Each row was made from one path, in order. Every step used is in the known rows, and no mark comes twice. Write each row's path.
Each row is shifted at random along 5 fixed directions that mean nothing.
Known rows
kisopur moretu mani tudig gugif zenuz: [ -51  -99   36    6  -85   85 -124   81  178   96   18 -195 -192   83
  -28  -76  -37  202  222  247 -250   85  328  -53    2    5   99 -227
   88 -151  237 -124 -100  154  111  -49    1   48   38  -81  -16   23
 -155   73 -213  -88   95  -20 -120  -28   39 -313  -48   -1]
moretu kisopur moretim fafar ratatef rana gugif zenuz: [ -37  -57  -47 -226  108 -341   82  200    7  225  -86  -47    5 -216
   36   82  -80 -184  216   51  117  -33  300  269 -124 -116   38  -72
 -100 -125 -123  -74 -122  140 -222   98  -35   -6   30   -7 -154 -227
 -116  -26 -109   74  -46  -24  305  281   82  -89   49  122]
zumek gugif rana zenuz moretim kisopur tudig: [ -76   13  -63   36   62 -252  -17  121   -8  145   25   61   31 -199
   96   70  175  -88    4  -75   40  -26  208  -23   99  -90 -107 -164
 -204  -84   46 -128 -265   53  -58    0  -31    0   69  -64  -17   16
 -151 -157   32    5 -196  157  187   95   54   60  176  158]
zumek boka tudig gugif rana zenuz: [ -94 -133  -83 -152  207 -221   93   51  166  -33  -11   61   51  -20
  -36   81   43 -224  105   56  167   -6  104  -41   76  -29   67  -49
 -125   87   26  -28 -141   -3  100   27 -142   19   94 -123  114   39
  -26 -222   -6 -128  -63 -160   64 -153  135 -163  -74  121]
rana gugif zumek mani: [-129  -32  -59  -11   48 -338  -61  185  -41  213  -49  -89   21 -353
 -100  155   22 -100   43  227 -161  -72  237  117 -129  -42   -7  -84
 -138 -162  113 -133  -81  -53  -50  -32  -55  -48 -109 -106 -274   73
 -273 -116   34  235  -42  118  312   76    6   38   12  123]
ratatef fafar zenuz moretim kisopur: [ -23 -156 -103 -225 -138  -10   44  217  176   42  -38  129   10   33
 -142   34 -220 -134  215   18  148   48  222  -69  -15  -27   75  -80
  -46 -130  -26 -196 -180  168 -122   64   43   89  -50 -100  -78 -194
   73 -156   43  -93  -69  -11  179  156  174 -106  103   66]
rana zenuz gugif boka zumek: [ -61  258 -105  190  374 -164 -136   71 -242  111   44  202   79 -198
   58  214   66 -177 -204  -23  -22 -120  -48  -67  257   42  -62  101
 -184  101   -4   66  -78 -184   76  -89   15  -42 -145    0   37  174
 -101 -163  169  203 -175  177 -138 -194  -90  177  224   40]
zumek boka tudig gugif zenuz: [-194  -72 -297 -356 -288  131  120  250  314 -260   30  220   27  108
  -83  -41 -159 -252  126  -82   57 -185 -222 -176   90  -80  -64 -171
   13   66  102  -18  -66  126  -29   67   24 -128  -31  -39  183 -146
  300 -282   26  -68  -26   50   94 -103  228  -64   18  228]
ratatef zenuz gugif zumek boka tudig moretu: [   1  -24  -26 -101  -65 -198   48   31   30 -199    8   31   76  -13
    2  -42 -131 -199 -204   -1   13  -39 -275    9 -168  -70 -129  143
 -135  121  -58   74   46 -203   35   44  -86 -260 -110  130 -127  -79
   95  -94   79  265  274 -106  367  -81  173  149 -186   23]
ratatef fafar moretim kisopur moretu: [  95   89  -99  -64   11  313   31  -91   16 -133 -163   71   61  131
  -28 -113 -212   21  -42  -74  185    3    0 -183   95  118  198   56
   48   92 -126  -44  130  107  -72  -34  137  165   23   35  103  -47
  165   30  222 -205  -72 -168 -157   11  -59   73  127 -105]
rana gugif zenuz moretim fafar ratatef kisopur moretu mani: [  23   98  182  104  292   -3  -75 -200 -170  144  -97  -13  -16  -94
  179   52  -23   78 -165  -94  293   96  114   77   85   84  165  205
 -128   41 -192  -21  133  -62  -56  -34   12   40   77  220   39  -27
 -134  145  178   70    8 -197   15   18 -102  125   25 -186]
ratatef kisopur moretu mani: [ 134   44   93  140   65  151 -155 -185 -168  -57  -59  -71  -75   -5
   35  -39  -37  192  -61  111  -89   90   -8 -154 -116   55  130  104
   20   50   32   57  146 -129   39  -16   57  -14  -16  166 -103   37
  -28  228   70   68   63 -164 -101   60 -128   68   31 -172]
mani tudig moretu kisopur moretim fafar ratatef rana zenuz gugif boka: [ 269 -116  120  230  200 -188  -50 -123 -123  229   34 -247   -5   64
   38   34  106  165   87  145 -224  102  177  111 -186   65   37  -42
   24   16   17   33   16   39   70   58  -10  201    3   19 -143  -39
  -94  236 -182    7  140  -41 -125  119  -66  -96 -117 -159]
moretim fafar zenuz rana gugif boka zumek mani: [-134   32   31   84  360 -253  -54  -25 -179  214   14   74   96 -211
  -39  321  132 -191  -63   29   23   23  157  194  113  -26   -3  112
 -196   11  -57   -4   32 -109 -115  -76  -59   46  -91  -32  -52  113
 -181  -78   55  134  -99   83  140  -27   22   55   68   30]
fafar ratatef zenuz moretim kisopur tudig: [  35  -96  -17  -78   35   29    1  122    7  153  -54   32   22  -65
  -99   17  -43  -99  151   -6  256  111   44  -58  -41   -9  -34  -57
  -29  -91    7 -173 -222   49  -14  -31  -77   31   24  -81  -44 -143
  -48   -9  116   12  -37   29   64   -5  124   -6  -54   26]
boka gugif rana zenuz moretim: [  61  166  168   72  193 -380  -71 -252 -333  -10  -37   92  124 -155
  288  142  102   -8 -105  -78   39  -63 -155   62   19  -35  -47  247
 -120  111 -132  213   12 -199   78   66  -31 -104   -3  137 -113  111
   -2   54   44  157  -50   -6   31  -15 -158  141  153  -77]
moretim fafar ratatef kisopur moretu tudig gugif rana: [-127  196 -287  -69  -46   42  -26  316   91  117  100   88  -88  -69
  -66  -82  -47 -188   26  -59   23 -120  246   75  288 -213 -140 -289
   46 -192  170 -108 -193  236 -203  -92  154   18   54 -179  171  -34
  -28 -251   59  -24 -253  194  -47    2  -55   -1  101  299]
zumek mani moretu kisopur tudig: [   8 -127 -153  260  -83  225 -104  187  166  245  102 -226 -158    9
 -297 -121   66  253  195  297 -387   97  433 -171  125   73  120 -348
  127 -208  354 -223 -224  174   33 -178   50  238  -12 -285  -23  186
 -263   38  -87 -199 -204  222 -329   13  -33 -123   68   58]
tudig mani moretu kisopur moretim: [  -6  -98   48 -146  -96 -261   35  115  -36   -5   43 -117 -143  -83
 -110  -88 -208  -23   18  169   52   89  201  211 -325 -124   -2  174
 -122  -65 -127  -96  -92 -129 -139    0  -66 -187   31   93 -207  -20
 -127    5 -115  159  169 -142  411  268   71   25  -10   80]
moretim fafar ratatef rana gugif zumek mani: [-142  -35   65 -132  326 -135   95  -64  110  153 -252  -81  132 -208
  -83  120   59 -150  137   50  285   31  211  164   18   41  247   41
  -34  -51 -134  -48   50   60  -56  -19 -127  144   11 -155   -5  -21
 -192   -9   89  -65  -76 -233   91   -3  -18 -103  -89   -2]
rana gugif boka zumek mani moretu: [ -27  -78   48   93 -101  342   87 -130  185 -175  -97  -47   48  161
  -62  -92   -7  210   67   88 -127    5 -111 -166   91  208  129  -17
  224   90   32   44  186  122  141  -22   24  137  -90  -43  172  115
  111   80  -80 -215   68   21 -299 -170   24 -119   10  -74]
fafar zenuz moretim kisopur: [ 136 -189    7   78 -196   25  -86   82  -33  114   17  -65   25  -23
 -140   38   20  131  315  150 -272   90  148 -172 -204   46   16 -138
   61 -110  207 -132 -219  163   29   56   59  154  -94  -69 -193  -68
    9  103  -89  -20  -78  172  -39  190   50 -120  112  -85]
zumek boka tudig moretu kisopur moretim fafar zenuz: [ -63 -406 -216 -262 -350   19  144  443  342   27   52  -77  -43  204
 -321  -94 -251  -89  297  174 -206   31  302   -9 -118  -87  -52 -251
   12 -111  110 -211 -298  352 -255  104  -61   92  -30 -152  -70 -328
  145 -153 -258 -225   94   78  304  224  411 -245  -75  189]
moretu kisopur tudig gugif rana zenuz: [ -15  -46  -85 -369 -164 -247   -7  202   -6  -79   88   46  -21   12
  173   10  -83  -79  151  -46   -2  -14 -114   94 -152 -211 -241  -83
  -14 -134   34   26  -82   49  -69  265  -69 -167   10  114  -72 -255
  111  -84 -189  160   65  -33  248   74  112 -154  -81  143]
boka zumek gugif rana zenuz moretim kisopur tudig mani moretu: [ 153 -172  318  176  -56 -190   51 -127  -46   83  -33 -225    9    9
   26  -58  203  229   39  137 -180  172  171  106 -242   56  -46   79
  -37  -89   23  -52  -67   -5   31   49 -133   32   90   39 -138   62
 -222  158 -299   -2  182    9  190  132   54 -128 -189 -100]
tudig gugif rana zenuz moretim fafar ratatef kisopur moretu: [  23  109 -148  -80  -53 -335 -109  316 -148  247  160   92  -78 -179
   49   50   -2 -236    0  -10  -95  -87  277  176   85 -311 -272 -143
 -100 -197    0 -112 -191  134 -294  -14  123 -106    9  -49 -105 -123
    3 -227  -60  223 -153  325  195  159   54   66  194  188]
zumek gugif rana zenuz moretim fafar ratatef kisopur: [ 131  114    2   30  -83  186  -50 -129 -156  -73  -25  200  103   67
  209   41  132   58  -15 -214   28  -72 -210 -175  135  -21  -48  -43
  139   71  -64  115   98  156  -46  109  110  120   12   84  136 -105
  309   64   68 -118 -267   89 -333   29 -139   74  254 -149]
moretu mani tudig boka zumek gugif zenuz rana: [ -78  349  -26  304   47  390 -164 -145 -156 -120  128  191 -104   56
  114   62  266  132 -177 -129 -238 -165 -160 -221  372   85  -14  -93
  162   93  128  225  134 -101  128 -136  151   -7  -42  -29  244  314
   94   96   -5 -107 -270  280 -633 -175 -270   88  339  -67]
mani moretu tudig gugif zenuz rana: [-167   84    6 -218 -230 -119   55   14  134 -300  174   61  -78   79
  238 -174 -152   -9   -6 -181  105    7 -162  162  -19 -215 -217   17
   34  -32  -62  126   16  -41  -25   57   38 -272   -5  101   58    6
  168   34  -90  167  127  -15  117  -19   77  -32   -9  109]
zenuz ratatef fafar moretim kisopur tudig gugif zumek mani moretu: [  35  -14  116  -32  112  -87  120  -26   29  156 -146 -121   51 -103
 -127  -88 -158  -52 -139    1  363  102   69  274 -122   49  117  212
  -92  -61 -149 -122  104  -99  -65  -83  -76   61  126  -50  -39   -8
 -276  -20  187   56   91 -223  289   16  -44   94 -324  -57]
zenuz rana gugif boka zumek mani: [ -76  -50  138   -7   68 -152   64 -161  -18  -96 -119   15   85 -145
   32  167   60  -56   74   54  -11  -30 -122   50  -96   79   17  100
    5   24  -73  139  124 -113   32   49  -44  -55  -91    3  -88  135
   -9   65  -32   93  128   35  154  -20   52    3    3   41]
boka zumek mani moretu kisopur tudig gugif zenuz moretim fafar: [  85  -43  119  -34 -392  194   34  -23  -16 -121   76 -102  -25  216
   66 -168  -54  241  -23  -25 -267   10 -201   93  -92   49  -71   58
  135  -60  -24  100  121   92 -134  102   33  -48  -49  209  -24 -140
   86  217 -258   25  181  138   58  111   65   16  -24 -102]
mani moretu kisopur moretim: [ 141   10   66  250  176  -97  -70  -97 -193   99   19 -180  -90 -119
  -41 -113  -64  180  -59  222 -115   99  259   24 -101   88  178  102
  -39   56  -16  -12  -73 -122   63 -139   20   67   33   23 -140  233
 -257  198   10    5  -66  -44 -123  110 -153   76  185 -110]
mani tudig gugif zenuz moretim kisopur: [-113   13   96    8  385 -382   57  -72   16   28   27    4  -23 -247
   21   26    7 -168 -132  -26  506  127  234  158  -10   69  222  219
 -382   76 -154 -147 -208 -261  171 -135 -149  -66  144   54   37  251
 -413  -87  216  126  -24 -317  305  -10  -24   74   53   39]
fafar zenuz gugif boka: [ -33   73 -112 -115   42  116  -85  -73  -34 -120  -31  152  108   46
   42  113 -115  -75   70  -96   43  -29 -284 -181   33    5    9   61
   19  132   31   56   66   -3  134   55   57   -4 -136  102  112  -55
  209  -70  160   48  -41  -68 -134 -141  -18   17   94  -50]
moretim kisopur tudig boka: [ 112  144 -280  209 -105  461 -149   -4  -90  -16   73   58   22  106
 -131   -7  155  170   20    4 -358 -154 -153 -458  123  170    2 -313
  180    6  365  -26    4  105  103  -27  229  208 -127  -44   74  118
  158   14  124  -94 -223  276 -536  -91 -195   94  206  -35]
kisopur tudig boka gugif zenuz moretim fafar ratatef: [-184   31 -113 -296   35 -221   94  133   40  127  -60  102  102  -48
  -52  143 -139 -242   61  -58  211 -130  -11  128   53  -47  -66   11
  -82  -98  -64  -62 -122   59 -131   34  -67  -56  -45   -7   -3  -98
   51 -186   72  129   48   46  275  -55  133   37  -79  165]
kisopur moretim fafar ratatef zenuz gugif boka zumek mani tudig moretu: [  47   65   92  109  231  -39  -22  -39 -165  156   -2  -39   38   13
  -76   62   -9 -100 -234   34  114   49  -32  212   53   20  -29  221
 -132  100 -167    7   79 -123  -51 -147 -119  -28  -19   38    8  -17
 -119   -3   54   82  150   -3   89  -80   19  168 -103  -56]
zumek mani moretu tudig gugif: [-158  184 -178   18 -127   61  -39  100   48 -125  212   31  -90   24
  -11 -139  -25    2 -251  -80    5  -46  -16   29  128 -147 -105   -9
  -23  -14   35   -1    8 -110  -24 -145   64 -152  -41  -30   98  153
   29 -120  121  108 -118   75  -58  -55 -116  183   49  118]
kisopur moretu tudig gugif: [ -13  226 -193  130 -149  254 -155   54  -11 -102   73  -29  -87   75
   61 -150  -22  135  -99    9 -327 -126    0 -225  187  -10  -56 -229
  187  -49  207   54  -55   94   78  -97  210   -3  -76  -67   58  155
  107  -11   67  -18 -137  222 -386 -116 -184   43  183   38]
ratatef kisopur tudig gugif: [  58  -40   45 -187  182  -48   47 -178   34 -209 -184  -88   33  -32
   19  -39 -160  -53  -49   50  284  106 -102  -66 -195  106  245  168
  -46   65 -109   -1   57 -184  221   29 -112  -53   38  119  -42  100
  -96   17  196   58  132 -440   80  -93  -75  -30 -149  -76]
tudig boka zumek gugif zenuz rana: [ -69  107   87 -156   67 -284   55 -129  -95 -263  -20  121   62 -119
  140   90   12 -163  -95  -29   58  -57 -183   58 -163  -29  -46  222
  -77   86 -201  209   93 -225   19   77  -74 -252  -71  168  -80  155
   96   43  -47  262   97  -72  227   28   53   56   84  -27]
zumek mani tudig boka gugif zenuz ratatef: [-205  -16   29  -61  212 -237   74   19  158   92   10   48   22 -124
 -116  105   25 -111  -10   34  330   24   57   58   91   24  106   97
 -116  -43  -36  -34 -142 -138  160  -71 -189  -68   48 -156   26  184
 -160 -146  136   81  -26 -160  110 -151   15  -34 -147   75]
ratatef zenuz rana gugif zumek boka tudig mani moretu kisopur moretim: [ 106  -80   45  122 -219  253   34  -36   42  -95   30  -52 -130  126
   25 -106   19   91  -26    9 -241  -27  -80  -62  -30   13  -36 -116
  200   80  -26   70   88   40   11  -25   82  -45   34   11    0  -39
  117   68 -151 -200   73  108 -170   -8   22  -11   81  -40]
moretim fafar zenuz ratatef rana gugif zumek boka tudig mani: [  -2 -162  143  -14   78  309  109 -198  187  -20 -252  -23  157  139
  -86   67   95   21  200  -72   84    5 -193 -119   48  160  200  -32
  238   70   41   89  125  163  110  103  -37  222   20 -152  122 -134
  147   59   16 -314   15 -179 -277 -169    9 -242 -247 -168]
rana zenuz ratatef fafar moretim kisopur moretu: [  99  -28    0    5   74  127    5   91   64  125 -113   64   43   80
   -3  -55 -145   52   59  -51  213   92  166 -138  141   64   68  -30
   55  -71 -108 -107  -90  203  -73   29   48  207   51 -137    9 -141
  108    2  128 -161 -110  -42 -185   -7   48  -93   17 -131]
gugif boka tudig moretu: [  79  -87   39  -54 -116  -79   27 -143 -107 -227  -20   -3   96   78
    2  -16  -79   26  -27   55  -59  -33 -414  -20 -259   51 -135  170
  -35  137  112  121  173 -190   71  114  -56 -113  -47  185 -112   10
  141  129   16  204  308  -89  218  -36   82   72 -291  -13]
ratatef rana zenuz moretim kisopur tudig: [  34 -159   15  129  243 -217  -21   90   87  266  -54 -145  -20 -165
  -73   62  161  -32  255  132  -39  108  447  -44   -1   36  110 -208
 -128 -130   61 -185 -346   66   31  -52  -66  137   35 -220 -165   37
 -290    3  -58 -108  -95   69   16  109  103 -123   77   51]

Write each row's path
[   2  -23  208  127  378 -371  -72 -229 -167  195   61 -113    6 -112
  106  171  227   10  -80   70  125  114  260  208   39   11  142  123
 -227   16  -97  -19  -46 -154   78  -70 -145   83  107   -6  -72  193
 -306   45   11   -5  -49 -158   54  -24 -101   13   47 -100] | zumek mani tudig gugif rana zenuz moretim fafar
[ -36  -64  -99 -117 -423  104   53  168  144 -182  184  136 -157  160
   32  -15  -11  -48   47  -82 -116  -36 -201  -40  -41 -182 -297 -172
  153  -88   90   11   20   18  -41   88   81 -213  -50   34   -6 -107
  277  -99 -157   63  123  148   72   22  140  -73  -64  196] | ratatef zenuz rana gugif boka tudig mani moretu kisopur
[  38 -100  140 -106 -242  -24    4   -1  -59  -98   43 -131  -21  107
  191  -99 -144  199   49  -72 -199   54  -60  196 -140  -60 -149  -41
  150  -86  -61   87   73  149  -82  169   22   -4  -40   90 -152 -171
  118  221 -228   -1  184   51   45  124   32 -148   23  -72] | mani tudig moretu kisopur moretim fafar zenuz rana gugif zumek
[  69  -85    0  120 -114  -42   41  -81  -41  -88   64  -43  -46   28
 -115    3   73   73 -144  136 -110   28  -99  -35 -260   34   -6   99
  -40   77  133   -8   96 -213   94  -19  -45  -53   34  131  -45  164
  -60   49    0  134   97 -143  183   67  -54   71 -227   12] | zumek gugif boka tudig mani moretu kisopur
[ -16  168 -138   17 -436   48 -181  288  -60   59  215  142 -156   14
  152  -40  132   49   61 -132 -391 -171   92  -95  132 -265 -357 -295
   32 -179  173  -17 -148  236 -263   96  265 -128  -41   36    4 -228
  196 -146 -241   62 -135  492   28  254   20   31  355  188] | tudig gugif rana zenuz moretim kisopur moretu mani
[ -11  -32  275   74  144 -476  116  -49  -99   16  166  -94    7 -108
  128  -57  126    0 -206  -54  252  188  121  408 -161  -88 -132  339
 -295    0 -234   32  -81 -244  -58   11 -223 -179  121  127  -65   50
 -295   63 -144  203  143 -134  489  126   62   97 -191    9] | boka zumek mani moretu tudig gugif rana zenuz moretim kisopur
[ -39  -93   61  104    0  -10   33 -139   41  -29 -121  -52   40 -110
  -82  131  118  -22   91   95 -184 -103  -65  -95  -73  123   68 -100
   85    4  163   62   57  -59  107   -5   27   47  -27 -128  -89  184
  -39    7   21  -46   58   70  -35 -106  -37  -36  -80   39] | zenuz rana gugif zumek boka tudig mani
[ 160  -47   -6  205 -173  127 -136 -106 -183  142  109  -93   56  177
 -129  129   86  184    4  124 -477    5 -166  -73 -135   21 -110  -33
   80  -20  358   -4  130    1   52  -11   97  111 -138   65 -141    9
   65   90  -46  125  107  152 -131  -42  -98    7 -234 -109] | moretim fafar zenuz gugif boka tudig mani moretu
[-165  -33  -22 -120 -126  338   90  -78  188 -265   22  126   26  185
    1  -81  -65  -27  -24 -236  121   -1 -286  -77  197  -42  -57   25
  164  127  -35   67  177   40   43  -32   28  -46   17  -65  277   -1
  276  -82   51 -202   -6  -23 -238 -269   65  -75  -64    9] | fafar zenuz rana gugif zumek boka tudig mani moretu
[ -26   69  145   27  183  100   -9 -238  111  -82  -59  -16  -12  -24
   70  -56  140   28   66  -97  261   60 -135  -17  124   42  207   77
   68   73  -56  127   66  -95  233  -61  -51  -17  122 -100  149  144
  -66   91   91 -105  -89 -194 -299 -128 -146  -77  -32 -120] | zumek mani tudig gugif zenuz ratatef rana
[  70  -53   72    7   92  158   56   50  119  185 -102  -77   33   95
  -54 -102  -83   82  -51  -54  261  138  117   84   87   91  101   46
   33  -62 -122 -155   52  113  -11  -33  -70  212  126 -120   98 -119
 -127  -32   87 -182  -39 -152 -110  -96  -15  -84 -232 -166] | rana zenuz ratatef fafar moretim kisopur tudig gugif zumek mani moretu
[-274  -75    1 -215 -131   -6  227  170  317 -122  -86  137   40  -94
  -64   20  -39 -215  179 -113  258 -117 -217  115  108  -87 -125  -86
  124  -99  -60   83  -17   45  -28   43  -64 -169  -45 -273   75  -74
  130 -134  -31  -19   81  147  165  -86  207  -95 -114  309] | zenuz ratatef rana gugif boka zumek mani tudig
[ -37   86 -150   -4 -145   70  -92  391   49  180  127  -24 -162  -75
 -130 -114  -88  -88  -45    8  -56  -10  153  104  129 -153 -149 -124
    7 -147   -2 -138 -206   85  -91 -130  -16 -108    3 -158    9 -123
 -117 -164  -22   16 -110  226    0   52    8   70  103  136] | fafar ratatef zenuz gugif zumek mani tudig moretu kisopur moretim
[ -60   74 -112  -72   56 -306  -82  126  -77   72  181   -2   -9 -148
   19  160  131 -173  -56   14 -172  -95  -51  122 -110 -198 -189  -63
 -107  -71  -11   47   39 -185   -6   10  -53 -222 -140  -51 -219  -22
    0  -92  -40  292   25  123  157    3   14  115  -14   87] | ratatef rana zenuz gugif zumek mani tudig boka
[  -6   21 -176   46  -93  474   28   74  198  -15  -59   27  -88  192
 -167 -111 -139   13  -27   12  -27  -92  161 -130  151   96  190 -201
  123   80   54 -130  163  198  -77 -108  195  238   44  -83  270 -102
   78  -91   60 -351  -52  -51 -192  -45  -26  -21   77    1] | ratatef fafar moretim kisopur moretu mani tudig gugif zumek boka
[ -21 -218 -199 -200 -315  183  101  427  210  192   91   43 -110  226
 -216  -12  -32  -90  371   35 -150  -54  146   91   27 -194 -229 -309
  159 -151  116 -145 -147  361 -316   69   10   76   53 -198   62 -408
  205 -116 -340 -244  -18  243    6  170  265 -244 -111  241] | gugif boka tudig mani moretu kisopur moretim fafar ratatef rana zenuz
[ 294  134  233  218  -26  296  -23 -290 -219  -30 -163   -7   55  162
   92  -24   37  264 -181  -15  -84   -1 -196 -119 -159  245  116  232
  147  106 -108  182  350  -31    0  103   95  119   21  247   -2  -59
  142  306  -21  -10  107 -106 -155  103 -167   78 -125 -400] | tudig boka zumek gugif zenuz ratatef fafar moretim kisopur moretu mani
[  95   36  -83  179  -67  175   13  -69  -28 -152  -70  -21  -24   59
  -14 -102   23   88 -163   35 -169  -98  -97 -190   10  163   80    0
   15  188   50   64   12  -37  112  -43   38   45   66   83   93  155
    7   21   52 -153  -40   -5  -98   50 -100  119   97   -3] | zumek gugif boka tudig moretu kisopur moretim
[ -74  -68   76    2  289 -190  146  -83    5   14  -76  -85  -67  -99
  -53   13  -98  -84 -189   55  368   79  113  188  -78  105  168  269
 -229  128 -180  -89    0 -256   94 -105 -164  -77  166   91   37  175
 -302  -82  128  -17  140 -345  302  -29  -13   76 -173   96] | rana gugif boka tudig mani moretu kisopur moretim
[ -53   19 -113  115  -24  -31   40  146  152  143   90  -56  -26  -12
 -100  -43  195  -26  -25  -19 -185  -53  224    8  134  -58  -52 -166
  -30  -60  -23  -99 -119   73  -64 -103    8    4  -22 -153   13   13
  -96 -155 -119  -90  -87  200    6   44   57   46   87  107] | ratatef rana zenuz moretim kisopur tudig boka gugif zumek mani moretu
